Here is a tiny trained network, its code and every weight. The questions are about switching its units off for an input and a class, where a switched-off unit gives its printed mean instead of its output.

import numpy as np


def w(rows, s, z=0):
    codes = np.array(rows[::2]) - 128.0
    scale = np.full(codes.shape[1], s)
    scale[-1] = z or s
    return codes * scale


def norm(h):
    return h / np.sqrt((h * h).mean(-1, keepdims=True) + 1e-5)


def f(y):
    return np.maximum(y, 0)


def log_softmax(a):
    a = a - a.max(-1, keepdims=True)
    return a - np.log(np.exp(a).sum(-1, keepdims=True))


def net(x, mask):
    res = np.array(x, float).reshape(1, 8) / 4 @ E
    u = 0
    for l in range(3):
        y = f(norm(res) @ A[l][:, :-1].T + A[l][:, -1])
        res = res + np.where(mask[u : u + 3], y, B[l][:, -1]) @ B[l][:, :-1]
        u += 3
    return log_softmax(norm(res)[-1] @ U[:, :-1].T + U[:, -1])


A, B = {}, {}
E = w([
[48,5,40,133,92,194,191,166],'x0',
[127,138,121,120,138,136,127,130],'x1',
[135,130,124,132,123,133,133,127],'x2',
[128,125,131,121,131,134,132,131],'x3',
[185,183,192,240,206,138,63,190],'x4',
[136,124,123,141,124,125,123,116],'x5',
[137,119,130,135,121,130,130,121],'x6',
[101,153,161,133,47,201,33,156],'x7',
],0.016)
A[0] = w([
[104,169,167,109,4,182,49,139,54],'0.n0',
[118,93,97,213,172,193,128,169,2],'0.n1',
[104,122,146,164,56,244,55,172,90],'0.n2',
],0.029,0.006)
B[0] = w([
[229,32,192,13,203,218,110,63,246],'0.n0',
[247,35,185,132,62,43,143,211,194],'0.n1',
[67,227,41,173,26,80,49,195,250],'0.n2',
],0.015,0.024)
A[1] = w([
[87,141,118,196,165,168,129,119,3],'1.n0',
[139,149,208,254,181,135,157,185,54],'1.n1',
[155,190,171,86,59,19,147,67,104],'1.n2',
],0.03,0.0042)
B[1] = w([
[151,149,101,83,165,85,161,114,129],'1.n0',
[204,19,121,224,226,161,93,198,213],'1.n1',
[95,169,76,67,247,157,197,62,249],'1.n2',
],0.013,0.019)
A[2] = w([
[67,121,76,101,3,177,103,140,80],'2.n0',
[136,218,206,208,138,192,10,156,87],'2.n1',
[73,43,98,175,73,118,250,150,3],'2.n2',
],0.03,0.0039)
B[2] = w([
[36,59,96,207,199,180,146,117,248],'2.n0',
[96,253,196,119,124,61,162,125,229],'2.n1',
[170,155,135,115,17,111,152,64,215],'2.n2',
],0.022,0.018)
U = w([
[101,165,65,51,201,128,226,50,43],'0',
[134,105,74,122,13,127,200,35,203],'1',
[194,140,137,216,248,132,142,156,161],'2',
[227,41,151,158,83,76,177,173,141],'3',
[149,125,167,20,128,191,72,60,158],'4',
[28,52,82,153,124,211,97,96,238],'5',
[107,245,208,104,167,101,81,143,127],'6',
[88,149,110,181,39,110,36,231,1],'7',
],0.016,0.0018)

Each question gives the input, the list of numbers given to net, and the class t.
The units are the neurons (one row each of A and B). Each row of codes is followed by its name. A weight is (code - 128) times the scale printed after its matrix; where a second scale follows, it is the last column's (A, B and U).
mask holds one flag per neuron, layer by layer. A switched-off neuron (its flag False) gives its mean, the last column of its row in B, instead of its output. The means were averaged over made-up inputs and are rounded, as every weight is.
A unit's drop is (log p(t) with every unit on - log p(t) with that unit switched off) / (log p(t) with every unit on - log p(t) with every unit switched off).
The circuit of an input: a set's keep is (log p(t) with only the set's units on - log p(t) with every unit switched off) / (log p(t) with every unit on - log p(t) with every unit switched off). Starting from all 9 units, units are removed one at a time, each time the one whose removal leaves the highest keep (on an exact tie, the one counted first), for as long as the keep stays at least 0.8.
circuit, biggest first: the units of the circuit, biggest drop first
unit that matters most: the unit with the biggest drop
k most important neurons: the k neurons with the biggest drops, biggest first
top k neurons in layer l: the k neurons of layer l with the biggest drops, biggest first
drop when u is switched off: that unit's drop, to one decimal
input [1,2,-1,-6,-2,-4,4,-8], class 1: circuit, biggest first -> [0.n0, 2.n2]
input [7,3,7,6,-2,-5,1,-3], class 1: circuit, biggest first -> [2.n2]
input [5,-2,-5,-5,-6,2,0,-4], class 1: 3 most important neurons -> [2.n2, 0.n2, 0.n0]
input [6,7,6,-4,8,-6,5,8], class 7: 2 most important neurons -> [0.n2, 0.n1]
input [1,-5,2,-1,7,-5,6,-1], class 3: 2 most important neurons -> [0.n1, 2.n0]
input [-8,-4,6,1,0,-4,6,0], class 0: 3 most important neurons -> [1.n2, 0.n0, 0.n1]
input [3,7,-2,-5,-5,0,6,-7], class 1: 2 most important neurons -> [0.n0, 0.n2]
input [-2,-6,-6,6,8,-5,8,1], class 6: 2 most important neurons -> [2.n1, 2.n0]
input [1,-4,4,-6,-6,1,2,-2], class 1: 2 most important neurons -> [0.n2, 0.n0]
input [1,3,0,-1,1,4,3,7], class 7: 3 most important neurons -> [0.n2, 2.n1, 1.n2]
input [3,-5,-4,-2,-6,8,-5,-3], class 1: circuit, biggest first -> [2.n2, 0.n0]
input [0,-3,2,-1,8,6,-5,3], class 6: 2 most important neurons -> [2.n1, 0.n2]
input [0,-2,-4,2,6,-2,-5,6], class 6: top 2 neurons in layer 0 -> [0.n0, 0.n2]
input [5,-3,-6,4,2,2,1,-4], class 3: 2 most important neurons -> [0.n1, 0.n2]
input [8,7,-2,-2,-5,1,0,-4], class 1: circuit, biggest first -> [2.n2]
input [-7,8,-1,0,-2,-6,-8,-1], class 0: 2 most important neurons -> [0.n0, 1.n2]
input [-8,6,-4,8,-1,-2,-2,-2], class 0: 2 most important neurons -> [0.n0, 1.n2]
input [4,-3,-7,-8,8,3,8,1], class 7: 2 most important neurons -> [0.n2, 0.n0]
input [-6,-2,8,0,-8,2,3,1], class 4: 4 most important neurons -> [0.n2, 2.n0, 0.n0, 2.n1]
input [6,6,5,4,-4,-1,-2,-1], class 1: unit that matters most -> 2.n2
input [5,-6,-2,8,8,-7,5,7], class 7: top 2 neurons in layer 0 -> [0.n2, 0.n1]
input [3,-8,4,-7,-6,-4,-7,-5], class 1: top 2 neurons in layer 0 -> [0.n2, 0.n0]
input [3,-5,7,-8,1,7,-8,-3], class 3: top 2 neurons in layer 0 -> [0.n2, 0.n1]
input [3,-1,-7,0,6,0,2,8], class 7: drop when 0.n2 is switched off -> 4.8
input [3,2,-3,5,6,6,-6,5], class 7: drop when 0.n2 is switched off -> 1.3
input [3,6,5,-1,1,5,-6,0], class 3: drop when 0.n1 is switched off -> 1.4
input [3,5,0,-4,6,3,6,-4], class 3: drop when 0.n2 is switched off -> 0.0
input [1,2,8,5,-2,-6,-3,-1], class 1: top neuron in layer 1 -> [1.n2]
